Here is a tiny trained network, its code and every weight. The questions are about switching its units off for an input and a target symbol, where a switched-off unit gives its printed mean instead of its output.

import numpy as np


def w(rows, s, z=0):
    codes = np.array(rows[::2]) - 128.0
    scale = np.full(codes.shape[1], s)
    scale[-1] = z or s
    return codes * scale


def f(y):
    return y / 2 * (1 + np.tanh(0.7978845608 * (y + 0.044715 * y**3)))


def softmax(a):
    e = np.exp(a - a.max(-1, keepdims=True))
    return e / e.sum(-1, keepdims=True)


def log_softmax(a):
    a = a - a.max(-1, keepdims=True)
    return a - np.log(np.exp(a).sum(-1, keepdims=True))


def net(x, mask):
    ids = ['αγζηθλξφψω'.index(c) for c in x.split()]
    T = len(ids)
    res = E[ids] + P[:T]
    r = res
    for j in range(3):
        rows = slice(2 * j, 2 * j + 2)
        q, k, v = (r @ M[0][rows].T for M in (Q, K, V))
        z = softmax(np.where(np.tri(T) > 0, q @ k.T / 2**0.5, -1e9)) @ v
        o = O[0][rows]
        res = res + np.where(mask[j], z, o[:, -1]) @ o[:, :-1]
    y = f(res @ A[0][:, :-1].T + A[0][:, -1])
    res = res + np.where(mask[3:11], y, B[0][:, -1]) @ B[0][:, :-1]
    return log_softmax(res[-1] @ U[:, :-1].T + U[:, -1])


Q, K, V, O, A, B = {}, {}, {}, {}, {}, {}
E = w([
[75,189,165,91,90,199],'α',
[156,141,58,111,89,124],'γ',
[108,156,107,107,87,150],'ζ',
[46,195,158,98,126,201],'η',
[178,135,240,195,143,140],'θ',
[141,134,183,244,222,136],'λ',
[147,114,253,225,228,101],'ξ',
[116,158,67,127,127,146],'φ',
[168,129,93,94,78,113],'ψ',
[124,111,94,89,102,92],'ω',
],0.017)
P = w([
[98,123,140,181,83,144],'0',
[138,195,126,163,126,122],'1',
[118,84,127,96,108,178],'2',
[121,219,141,174,114,81],'3',
[155,71,111,76,140,193],'4',
[108,227,153,139,73,5],'5',
[192,180,112,56,200,124],'6',
[64,77,138,72,138,113],'7',
],0.017)
Q[0] = w([
[158,134,132,125,162,133],'head 1',
[117,151,103,92,91,125],'head 1',
[112,22,116,9,140,193],'head 2',
[208,98,125,111,204,204],'head 2',
[230,140,137,94,203,190],'head 3',
[87,47,112,60,128,164],'head 3',
],0.015)
K[0] = w([
[72,91,165,146,80,36],'head 1',
[97,140,146,123,122,59],'head 1',
[150,218,125,70,164,73],'head 2',
[107,180,155,186,81,59],'head 2',
[48,161,153,194,50,39],'head 3',
[169,250,114,96,175,66],'head 3',
],0.012)
V[0] = w([
[88,59,121,112,174,155],'head 1',
[141,178,112,189,82,117],'head 1',
[99,12,170,119,142,57],'head 2',
[188,83,105,145,129,97],'head 2',
[174,132,254,134,115,154],'head 3',
[67,157,118,140,204,103],'head 3',
],0.015)
O[0] = w([
[153,177,137,96,137,81,16],'head 1',
[35,71,156,160,121,110,239],'head 1',
[180,111,128,75,62,138,1],'head 2',
[188,57,137,184,122,230,32],'head 2',
[74,86,210,63,225,71,228],'head 3',
[161,180,158,174,7,75,133],'head 3',
],0.011,0.0098)
A[0] = w([
[136,121,50,85,95,192,215],'neuron 1',
[98,153,73,45,112,147,223],'neuron 2',
[129,93,185,125,45,135,253],'neuron 3',
[112,169,110,132,48,101,189],'neuron 4',
[114,90,183,170,188,90,209],'neuron 5',
[88,180,48,160,43,132,139],'neuron 6',
[91,133,86,3,89,95,102],'neuron 7',
[75,153,113,94,98,170,177],'neuron 8',
],0.012,0.0061)
B[0] = w([
[213,126,105,21,235,141,149],'neuron 1',
[115,102,62,127,8,74,155],'neuron 2',
[159,167,69,167,159,139,157],'neuron 3',
[87,193,136,60,130,214,148],'neuron 4',
[150,154,94,139,80,163,255],'neuron 5',
[225,86,213,91,41,85,163],'neuron 6',
[111,162,167,118,217,106,171],'neuron 7',
[189,72,89,122,166,72,173],'neuron 8',
],0.012,0.031)
U = w([
[135,208,66,164,71,253,237],'α',
[190,145,207,195,198,138,218],'γ',
[155,108,189,163,79,133,149],'ζ',
[123,61,38,157,164,196,120],'η',
[180,13,174,223,170,71,167],'θ',
[108,30,106,203,45,115,160],'λ',
[104,168,125,63,68,168,1],'ξ',
[172,158,45,80,108,172,40],'φ',
[86,84,169,67,153,205,94],'ψ',
[98,105,30,145,113,104,91],'ω',
],0.0064,0.007)

Each question gives the input, a string of symbols that net reads in full, and the target symbol t.
The units are the heads (2 rows each of Q, K, V and O) and the neurons (one row each of A and B). Each row of codes is followed by its name. A weight is (code - 128) times the scale printed after its matrix; where a second scale follows, it is the last column's (O, A, B and U).
mask holds one flag per unit, heads first, then neurons. A switched-off unit (its flag False) gives its mean, the last column of its rows in O or B, instead of its output. The means were averaged over made-up inputs and are rounded, as every weight is.
A unit's drop is (log p(t) with every unit on - log p(t) with that unit switched off) / (log p(t) with every unit on - log p(t) with every unit switched off).
The circuit of an input: a set's keep is (log p(t) with only the set's units on - log p(t) with every unit switched off) / (log p(t) with every unit on - log p(t) with every unit switched off). Starting from all 11 units, units are removed one at a time, each time the one whose removal leaves the highest keep (on an exact tie, the one counted first), for as long as the keep stays at least 0.8.
circuit, biggest first: the units of the circuit, biggest drop first
k most important neurons: the k neurons with the biggest drops, biggest first
heads that matter: for each layer, one digit per head in row order, 1 if its drop is at least 0.15 and else 0, layers parted by /
input ψ α η φ, target ξ: circuit, biggest first -> [head 2; neuron 4; neuron 6]
input ξ ω λ α ξ ξ ψ, target γ: circuit, biggest first -> [head 3; neuron 7]
input θ η λ ξ ψ, target γ: heads that matter -> 001
input α θ ξ ψ ω, target η: heads that matter -> 011
input ξ θ ψ α ω γ φ, target θ: circuit, biggest first -> [head 3; neuron 6; neuron 5; head 1]
input α ω α ω ψ, target φ: circuit, biggest first -> [head 3; neuron 1]
input α ω ω ψ α ω ξ η, target γ: heads that matter -> 001
input η η α, target ξ: circuit, biggest first -> [head 3; neuron 4; head 2; neuron 6]
input ω ζ ξ ω ω α φ, target ω: circuit, biggest first -> [head 2; neuron 2]
input α α α ω α, target φ: circuit, biggest first -> [head 3; neuron 1; neuron 8]
input α ω φ α α φ λ, target α: circuit, biggest first -> [neuron 5; neuron 8]
input ω ψ θ ξ φ γ, target ζ: 3 most important neurons -> [neuron 6; neuron 4; neuron 5]
input φ ω γ ω γ ω, target θ: circuit, biggest first -> [head 3; neuron 5; neuron 6]
input α φ ξ ξ ω φ, target φ: heads that matter -> 011
input θ η ω, target ξ: heads that matter -> 011
input ω α θ α θ θ φ, target ψ: heads that matter -> 001
input ξ θ α α ψ η, target η: heads that matter -> 011
input η ω η ξ α, target γ: circuit, biggest first -> [head 3; neuron 7; neuron 3]
input α α η ξ λ α γ, target ω: 2 most important neurons -> [neuron 6; neuron 2]
input ω λ ω, target α: circuit, biggest first -> [head 3; neuron 3; neuron 6; neuron 4]
input ψ ξ ω α φ ω, target ζ: heads that matter -> 001
input α λ θ η α η, target ω: circuit, biggest first -> [head 3; head 2; neuron 2; neuron 8]
input ω ω ξ θ η λ ω α, target φ: circuit, biggest first -> [head 3; neuron 1; head 1; neuron 8]
input α γ α η ξ α, target γ: 3 most important neurons -> [neuron 7; neuron 3; neuron 2]
input ω ω ζ α ω α α ζ, target ω: 2 most important neurons -> [neuron 6; neuron 2]
